Below is a small trained network, with its code and all its weights. Each question gives an input and a class and asks what happens when units are switched off, that is, made to give their printed mean instead of their output.

import numpy as np


def w(rows, s, z=0):
    codes = np.array(rows[::2]) - 128.0
    scale = np.full(codes.shape[1], s)
    scale[-1] = z or s
    return codes * scale


def norm(h):
    return h / np.sqrt((h * h).mean(-1, keepdims=True) + 1e-5)


def f(y):
    return y / 2 * (1 + np.tanh(0.7978845608 * (y + 0.044715 * y**3)))


def log_softmax(a):
    a = a - a.max(-1, keepdims=True)
    return a - np.log(np.exp(a).sum(-1, keepdims=True))


def net(x, mask):
    res = np.array(x, float).reshape(1, 7) / 4 @ E
    u = 0
    for l in range(2):
        y = f(norm(res) @ A[l][:, :-1].T + A[l][:, -1])
        res = res + np.where(mask[u : u + 15], y, B[l][:, -1]) @ B[l][:, :-1]
        u += 15
    return log_softmax(norm(res)[-1] @ U[:, :-1].T + U[:, -1])


A, B = {}, {}
E = w([
[129,108,192,102,87,135,185,186,235,22],'x0',
[136,119,124,121,135,115,106,106,133,107],'x1',
[123,151,90,122,150,134,148,140,129,138],'x2',
[130,131,108,126,144,120,120,117,132,116],'x3',
[116,18,25,94,104,238,96,177,45,101],'x4',
[204,91,149,82,171,100,255,55,61,121],'x5',
[123,121,142,105,142,164,110,104,142,130],'x6',
],0.0091)
A[0] = w([
[174,144,188,123,156,80,255,3,142,159,82],'0.n1',
[126,240,175,147,138,75,86,103,194,162,163],'0.n2',
[116,157,102,138,112,123,32,106,74,235,159],'0.n3',
[97,170,170,155,150,132,73,143,155,131,142],'0.n4',
[122,47,76,139,129,199,65,219,105,96,93],'0.n5',
[137,152,124,106,130,140,172,137,104,209,103],'0.n6',
[147,161,104,152,95,71,118,135,79,99,96],'0.n7',
[115,83,154,131,147,149,174,208,219,25,168],'0.n8',
[125,116,157,199,185,181,167,154,68,83,84],'0.n9',
[163,66,128,114,140,156,228,72,57,80,50],'0.n10',
[137,112,111,86,100,131,92,129,42,165,88],'0.n11',
[144,130,140,141,169,93,108,29,1,227,114],'0.n12',
[154,69,118,58,128,140,188,116,17,71,3],'0.n13',
[146,91,163,160,121,114,95,143,109,131,104],'0.n14',
[132,81,117,129,109,153,150,104,90,116,79],'0.n15',
],0.009,0.0046)
B[0] = w([
[65,166,144,114,142,107,93,144,60,26,234],'0.n1',
[152,50,100,130,89,149,158,95,171,201,242],'0.n2',
[150,77,146,183,214,59,180,64,103,73,231],'0.n3',
[165,140,56,136,166,139,156,140,128,164,179],'0.n4',
[130,136,133,104,98,113,80,146,47,79,239],'0.n5',
[148,113,102,137,101,105,80,72,133,99,150],'0.n6',
[107,105,166,89,135,201,95,76,136,137,134],'0.n7',
[148,136,113,118,36,141,115,126,166,91,255],'0.n8',
[136,116,127,116,138,87,120,115,156,127,139],'0.n9',
[132,56,128,112,136,127,161,92,153,155,204],'0.n10',
[120,159,135,175,209,151,113,122,171,123,173],'0.n11',
[158,199,116,119,4,199,55,157,92,187,243],'0.n12',
[140,100,126,191,96,90,166,130,196,199,198],'0.n13',
[120,169,32,98,182,146,152,124,115,138,129],'0.n14',
[116,117,63,103,175,65,148,116,142,127,151],'0.n15',
],0.014,0.0096)
A[1] = w([
[111,171,132,58,115,166,102,186,99,139,112],'1.n1',
[119,91,129,118,178,158,186,57,88,155,123],'1.n2',
[118,225,108,171,124,130,97,119,200,148,99],'1.n3',
[75,102,111,115,142,80,155,109,102,209,140],'1.n4',
[81,69,158,69,179,118,228,136,136,65,177],'1.n5',
[197,99,87,157,89,158,139,114,139,181,93],'1.n6',
[92,157,162,140,246,115,103,152,56,101,56],'1.n7',
[129,94,131,110,132,145,206,172,174,141,36],'1.n8',
[143,93,116,82,121,131,164,177,219,149,2],'1.n9',
[125,84,112,135,177,138,96,103,73,197,159],'1.n10',
[121,76,107,117,138,138,149,127,121,118,186],'1.n11',
[169,78,124,174,191,133,148,116,137,192,55],'1.n12',
[108,222,182,139,144,106,110,91,71,123,75],'1.n13',
[141,158,174,145,135,119,181,175,124,8,166],'1.n14',
[110,127,156,97,137,154,127,140,139,73,133],'1.n15',
],0.014,0.0029)
B[1] = w([
[157,131,89,101,88,102,120,80,102,161,155],'1.n1',
[118,98,105,118,105,78,98,160,120,188,170],'1.n2',
[130,65,146,101,124,100,177,127,111,114,150],'1.n3',
[134,152,120,118,159,154,54,125,103,162,171],'1.n4',
[139,163,146,104,144,159,199,171,180,67,173],'1.n5',
[113,132,179,113,180,95,167,132,186,137,255],'1.n6',
[154,81,185,252,127,196,143,109,180,64,169],'1.n7',
[146,92,119,173,65,125,87,137,207,69,161],'1.n8',
[207,50,93,195,151,142,182,105,63,58,190],'1.n9',
[61,124,163,105,187,117,135,132,149,154,215],'1.n10',
[185,183,127,189,70,159,122,81,130,155,159],'1.n11',
[94,195,163,45,84,115,101,114,93,182,198],'1.n12',
[143,108,60,104,74,142,126,189,146,87,181],'1.n13',
[82,169,136,90,232,154,92,126,106,206,204],'1.n14',
[109,178,104,156,133,61,176,155,81,183,160],'1.n15',
],0.017,0.012)
U = w([
[114,102,161,103,159,72,99,68,139,249,228],'0',
[141,151,49,64,22,129,61,141,36,101,234],'1',
[215,45,113,113,69,100,218,100,211,92,79],'2',
[91,203,144,56,175,129,189,153,124,79,20],'3',
[112,82,145,219,171,160,67,105,83,79,1],'4',
],0.013,0.0015)

Each question gives the input, the list of numbers given to net, and the class t.
The units are the neurons (one row each of A and B). Each row of codes is followed by its name. A weight is (code - 128) times the scale printed after its matrix; where a second scale follows, it is the last column's (A, B and U).
mask holds one flag per neuron, layer by layer. A switched-off neuron (its flag False) gives its mean, the last column of its row in B, instead of its output. The means were averaged over made-up inputs and are rounded, as every weight is.
A unit's drop is (log p(t) with every unit on - log p(t) with that unit switched off) / (log p(t) with every unit on - log p(t) with every unit switched off).
unit that matters most: the unit with the biggest drop
k most important neurons: the k neurons with the biggest drops, biggest first
k most important neurons of layer l: the k neurons of layer l with the biggest drops, biggest first
drop when u is switched off: that unit's drop, to one decimal
input [-1,6,-6,5,2,7,5], class 0: unit that matters most -> 0.n10
input [-6,5,-3,-2,0,1,-6], class 1: 3 most important neurons of layer 1 -> (1.n13, 1.n14, 1.n7)
input [6,1,-3,5,0,7,0], class 3: 2 most important neurons -> (0.n1, 0.n2)
input [0,-1,-2,-2,-2,2,-2], class 1: 2 most important neurons -> (0.n1, 0.n3)
input [0,3,-6,1,5,-2,7], class 4: 3 most important neurons -> (0.n12, 1.n7, 0.n8)
input [-2,2,-3,-1,-1,3,-7], class 1: 2 most important neurons of layer 0 -> (0.n12, 0.n1)
input [-5,1,-5,6,0,4,6], class 1: 3 most important neurons of layer 0 -> (0.n12, 0.n1, 0.n2)
input [4,1,-7,-6,0,4,-4], class 3: 3 most important neurons -> (0.n1, 0.n2, 1.n14)
input [0,8,-3,7,3,-1,-2], class 4: 2 most important neurons of layer 0 -> (0.n12, 0.n8)
input [0,-1,-4,-8,3,8,3], class 0: 2 most important neurons -> (0.n8, 1.n4)
input [-1,8,1,3,7,-6,-5], class 4: 2 most important neurons -> (0.n12, 1.n7)
input [0,-4,0,2,3,1,-8], class 0: 2 most important neurons of layer 0 -> (0.n8, 0.n1)
input [-5,-3,3,5,0,7,-1], class 1: 2 most important neurons -> (0.n1, 0.n2)
input [8,4,-5,6,2,-1,8], class 1: most important neuron -> (0.n8)
input [-4,0,-7,-5,8,-1,3], class 4: 2 most important neurons of layer 0 -> (0.n5, 0.n2)
input [6,3,1,8,-5,3,3], class 3: 2 most important neurons -> (0.n1, 0.n12)
input [-6,0,0,-2,3,-4,-4], class 4: 2 most important neurons -> (0.n3, 1.n7)
input [-7,-4,-3,3,-6,4,-6], class 1: 2 most important neurons -> (0.n12, 0.n1)
input [-6,-6,-7,7,-6,5,-2], class 1: 2 most important neurons of layer 0 -> (0.n12, 0.n1)
input [0,-7,-1,-5,6,-2,7], class 4: unit that matters most -> 0.n12
input [-4,3,6,-2,2,-6,4], class 4: drop when 1.n7 is switched off -> 0.2
